[[ -97.9 -108.3   47.5  103.8 -216.4  -16.4  -58.6   50.0  177.9  -99.2
   -86.7 -203.2]
 [ 104.7 -193.0  155.0   -9.4 -226.6  -67.0 -169.3 -114.1  -83.9 -103.6
  -154.9 -104.8]
 [  78.8   23.6   36.8  111.7 -213.0  -22.6  130.2   -9.2   35.8  -98.0
     4.2  -31.7]
 [ 216.8   81.3  -51.9 -101.0 -152.8  -55.6  177.2 -108.6 -151.2 -105.3
   -14.3  118.3]]
Find the entry just right of 130.2.
-9.2
The entry just right of 35.8 is -98.0
Find the entry just right of the smallest entry.
-67.0
Find the 2nd largest entry.
177.9
Find the entry just right of 23.6.
36.8
Find the entry just left of 23.6.
78.8
The smallest entry -> -226.6
The entry just left of -31.7 -> 4.2
Find the entry just right of -55.6.
177.2
Find the second entry in reading order.
-108.3
The entry just left of 177.2 -> -55.6
The fifth entry in reading order: -216.4
Find the entry just left of the smallest entry.
-9.4
Find the entry just right of -99.2.
-86.7
The 1st entry in reading order is -97.9
Find the entry just right of 177.2.
-108.6
The entry just right of 81.3 -> -51.9
Find the entry just right of -154.9.
-104.8

Read these off the grid that follows. Rows and columns are numbered from 0.
1) Which number is the entry at row 2, column 0?
2) Which number is the entry in row 1 and column 2?
3) Which number is the entry in the bottom-left corner?
4) Which number is the top-right entry?
5) Which number is the entry at row 0, column 2?
6) Which number is the entry just right of the smallest entry?
7) Which number is the entry just left of -17?
8) Which number is the bottom-right entry?
array([[-10,   9,  -2, -11,   9],
       [ 10, -10,   5,  15,  -7],
       [ -2,   5,  -5,  -8,   1],
       [ -5,   6,  -9,  -2,   2],
       [ -7,  23,   2,  -2,   5],
       [ -6, -23,  35,   6,   2],
       [  4,  24, -11,  17,  -4],
       [ -1,  26, -20, -10,  -2],
       [  6, -17, -10,  -5,   2],
       [-11,  13,  11, -10,  21]])
1) -2
2) 5
3) -11
4) 9
5) -2
6) 35
7) 6
8) 21

X =
[[-30  12  -1  -2   1  11  -8   2 -13]
 [ 15  -6 -12   9   3  -3  12  -9   6]
 [-18   4   5   2   3   0  -6   2   5]
 [-18  22   5   5 -14  19   1   4  -1]
 [ -3  -1  -2  -7 -14   5 -27  -9   5]
 [ 18 -11  12  -2   6   6   6  -5  -2]
 [  6  14  -4   5 -20  -3  -9 -14  -4]
 [-15  14   0  10 -15 -18 -20   7  -4]
 [-15 -12  10   1  24  17  10   8   0]
 [-24  27   3   2 -10   1  -5   2   0]
 [ 24  -7  -9  -3  -1  18  32  -4 -12]
 [  6 -21 -10  -1  18 -13  43   6  20]]
Indices start at 0.
Give the entry in the bottom-left corner.
Answer: 6
The entry just right of 27 is 3
Give the entry in row 2 and column 0.
Answer: -18
Give the entry in row 1 and column 0.
Answer: 15
The entry just left of the largest entry -> -13
Give the entry directly below -11.
Answer: 14
The entry in row 0 and column 0: -30
Give the entry at row 2, column 1.
Answer: 4
Give the entry in the bottom-right corner.
Answer: 20
The entry at row 0, column 1 -> 12
The bottom entry of the column that holds the largest entry -> 43
Give the entry directly above the largest entry.
Answer: 32
The entry in row 1 and column 2: -12
The entry in the top-right corner is -13
The top entry of the column that holds the largest entry -> -8
The entry in row 0 and column 2 is -1
The entry just right of the largest entry: 6

m =
[[-18 -11   3  32 -23  10   9  23]
 [ 23 -12  33 -11  33 -36 -19  23]
 [ 11   4  30   9   5  33 -12 -13]
 [ 14  20  20  -2  10  -6  35  -9]
 [  4  32 -26  -4  16  -3   3   4]
 [ 23 -12 -15   9   4  -2 -26  28]
 [-35 -19  10   3  30  -8 -35  -3]]
Report the third entry from the end, reading row by row.
Answer: -8
The entry directly above -9 is -13
The largest entry in the last row -> 30
The bottom entry of the column that holds the largest entry -> -35
The entry in the top-right corner -> 23
The entry just left of -15 -> -12
The third entry on the main diagonal is 30
Report the entry just left of the largest entry.
Answer: -6
The entry just left of -6: 10
The top-left entry is -18
Report the entry in the bottom-left corner.
Answer: -35
The top entry of the column that holds the smallest entry: 10
Report the second entry on the main diagonal.
Answer: -12
Report the entry directly above the largest entry.
Answer: -12
Report the entry just left of 28.
Answer: -26
The entry just left of the smallest entry -> 33
The entry just right of the largest entry is -9
The top entry of the column that holds the largest entry is 9
The maximum is 35
Report the second entry in reading order.
Answer: -11
The entry directly below the smallest entry -> 33
Report the entry in the bottom-right corner.
Answer: -3
The first entry in the row that holds the largest entry is 14
Report the fifth entry in reading order.
Answer: -23

Read these off the grid that follows.
1) What is the smallest entry in the first column?
2) What is the first entry on the diagonal from the top-right corner?
3) What is the smallest entry in the last row?
4) What is the top entry of the column that holds the smallest entry?
5) What is the second-last entry, reading row by row?
6) What is the top-left entry?
[[4 4 4 5 5]
 [3 7 6 2 5]
 [7 2 1 7 2]]
1) 3
2) 5
3) 1
4) 4
5) 7
6) 4
